Here is a tiny trained network, its code and every weight. The questions are about switching its units off for an input and a class, where a switched-off unit gives its printed mean instead of its output.

import numpy as np


def w(rows, s, z=0):
    codes = np.array(rows[::2]) - 128.0
    scale = np.full(codes.shape[1], s)
    scale[-1] = z or s
    return codes * scale


def norm(h):
    return h / np.sqrt((h * h).mean(-1, keepdims=True) + 1e-5)


def f(y):
    return np.maximum(y, 0)


def log_softmax(a):
    a = a - a.max(-1, keepdims=True)
    return a - np.log(np.exp(a).sum(-1, keepdims=True))


def net(x, mask):
    res = np.array(x, float).reshape(1, 5) / 4 @ E
    u = 0
    for l in range(4):
        y = f(norm(res) @ A[l][:, :-1].T + A[l][:, -1])
        res = res + np.where(mask[u : u + 4], y, B[l][:, -1]) @ B[l][:, :-1]
        u += 4
    return log_softmax(norm(res)[-1] @ U[:, :-1].T + U[:, -1])


A, B = {}, {}
E = w([
[89,166,91,101,231],'x0',
[154,52,117,107,110],'x1',
[112,40,86,255,115],'x2',
[12,173,192,127,157],'x3',
[109,232,106,156,121],'x4',
],0.0074)
A[0] = w([
[146,129,139,182,146,5],'0.n1',
[54,132,180,149,151,118],'0.n2',
[136,134,73,118,248,79],'0.n3',
[129,63,130,109,204,68],'0.n4',
],0.013,0.0027)
B[0] = w([
[69,20,61,106,167,155],'0.n1',
[110,134,86,191,20,243],'0.n2',
[199,143,202,254,33,254],'0.n3',
[75,82,146,14,33,200],'0.n4',
],0.0077,0.0053)
A[1] = w([
[99,50,149,70,181,102],'1.n1',
[158,170,78,173,105,47],'1.n2',
[132,184,145,8,159,73],'1.n3',
[89,129,44,186,157,3],'1.n4',
],0.011,0.0025)
B[1] = w([
[74,155,120,86,152,183],'1.n1',
[138,123,115,81,92,255],'1.n2',
[251,116,179,156,175,226],'1.n3',
[121,68,148,87,170,201],'1.n4',
],0.017,0.0037)
A[2] = w([
[56,171,48,193,199,15],'2.n1',
[170,58,141,55,149,87],'2.n2',
[91,182,78,25,230,2],'2.n3',
[213,101,165,47,3,117],'2.n4',
],0.0067,0.0054)
B[2] = w([
[143,33,77,124,100,130],'2.n1',
[94,133,91,94,84,166],'2.n2',
[123,105,251,85,95,128],'2.n3',
[135,171,134,179,75,253],'2.n4',
],0.012,0.0069)
A[3] = w([
[48,167,189,115,145,88],'3.n1',
[97,211,2,139,63,179],'3.n2',
[51,52,44,92,155,162],'3.n3',
[182,160,125,44,246,4],'3.n4',
],0.0085,0.0023)
B[3] = w([
[141,209,122,136,2,161],'3.n1',
[156,185,145,42,109,254],'3.n2',
[159,168,184,94,246,207],'3.n3',
[157,28,146,204,153,148],'3.n4',
],0.012,0.0055)
U = w([
[104,130,161,239,65,148],'0',
[147,53,247,220,254,206],'1',
[71,117,206,24,112,43],'2',
[82,121,160,78,128,248],'3',
[64,144,59,150,69,21],'4',
],0.0091,0.0017)

Each question gives the input, the list of numbers given to net, and the class t.
The units are the neurons (one row each of A and B). Each row of codes is followed by its name. A weight is (code - 128) times the scale printed after its matrix; where a second scale follows, it is the last column's (A, B and U).
mask holds one flag per neuron, layer by layer. A switched-off neuron (its flag False) gives its mean, the last column of its row in B, instead of its output. The means were averaged over made-up inputs and are rounded, as every weight is.
A unit's drop is (log p(t) with every unit on - log p(t) with that unit switched off) / (log p(t) with every unit on - log p(t) with every unit switched off).
The circuit of an input: a set's keep is (log p(t) with only the set's units on - log p(t) with every unit switched off) / (log p(t) with every unit on - log p(t) with every unit switched off). Starting from the 12 units with the biggest drops (on a tie, the unit counted first), units are removed one at a time, each time the one whose removal leaves the highest keep (on an exact tie, the one counted first), for as long as the keep stays at least 0.8.
units of the circuit, in order: the units of the circuit, biggest drop first
unit that matters most: the unit with the biggest drop
top k neurons: the k neurons with the biggest drops, biggest first
k most important neurons of layer l: the k neurons of layer l with the biggest drops, biggest first
drop when u is switched off: that unit's drop, to one decimal
input [-3,-1,2,0,-6], class 2: units of the circuit, in order => 0.n3, 1.n1, 0.n2
input [6,0,-6,-5,-6], class 0: unit that matters most => 0.n3
input [3,-2,3,3,7], class 2: units of the circuit, in order => 2.n4, 1.n4
input [-5,5,7,6,5], class 1: top 3 neurons => 1.n4, 0.n3, 2.n4
input [-7,0,-7,5,-4], class 0: units of the circuit, in order => 2.n4, 3.n2
input [-4,4,-5,0,-3], class 1: top 3 neurons => 1.n3, 0.n2, 0.n3
input [0,-5,-7,6,-4], class 1: top 2 neurons => 1.n3, 0.n3
input [-8,2,-8,7,5], class 0: units of the circuit, in order => 1.n3, 3.n2, 3.n3, 2.n4
input [1,-6,-6,-5,-6], class 1: units of the circuit, in order => 1.n3, 0.n2
input [-6,3,-8,3,0], class 1: units of the circuit, in order => 1.n3, 0.n3, 0.n2
input [0,-6,6,-3,-8], class 2: units of the circuit, in order => 0.n3, 0.n4
input [2,3,2,-3,-3], class 2: top 2 neurons => 0.n2, 1.n1
input [-5,6,-5,8,2], class 4: units of the circuit, in order => 0.n2, 3.n3, 1.n3
input [3,7,-7,1,-6], class 1: units of the circuit, in order => 1.n3
input [5,-4,6,5,8], class 2: 2 most important neurons of layer 0 => 0.n2, 0.n1
input [4,-2,0,7,0], class 4: 2 most important neurons of layer 3 => 3.n3, 3.n1
input [-3,3,-7,-7,-1], class 1: 2 most important neurons of layer 0 => 0.n2, 0.n3
input [1,-4,3,-3,6], class 2: 2 most important neurons of layer 1 => 1.n2, 1.n4
input [3,7,4,-4,8], class 2: 2 most important neurons of layer 0 => 0.n2, 0.n1
input [8,-8,-6,-8,2], class 0: units of the circuit, in order => 0.n3
input [-1,-3,2,6,-1], class 4: top 2 neurons => 0.n2, 0.n1
input [2,-6,-8,7,-5], class 1: 2 most important neurons of layer 3 => 3.n4, 3.n2
input [6,-4,-7,1,-3], class 1: drop when 1.n3 is switched off => 0.7
input [6,3,-8,3,-1], class 1: drop when 1.n3 is switched off => 0.9
input [3,1,-8,-6,3], class 1: drop when 0.n2 is switched off => 0.4
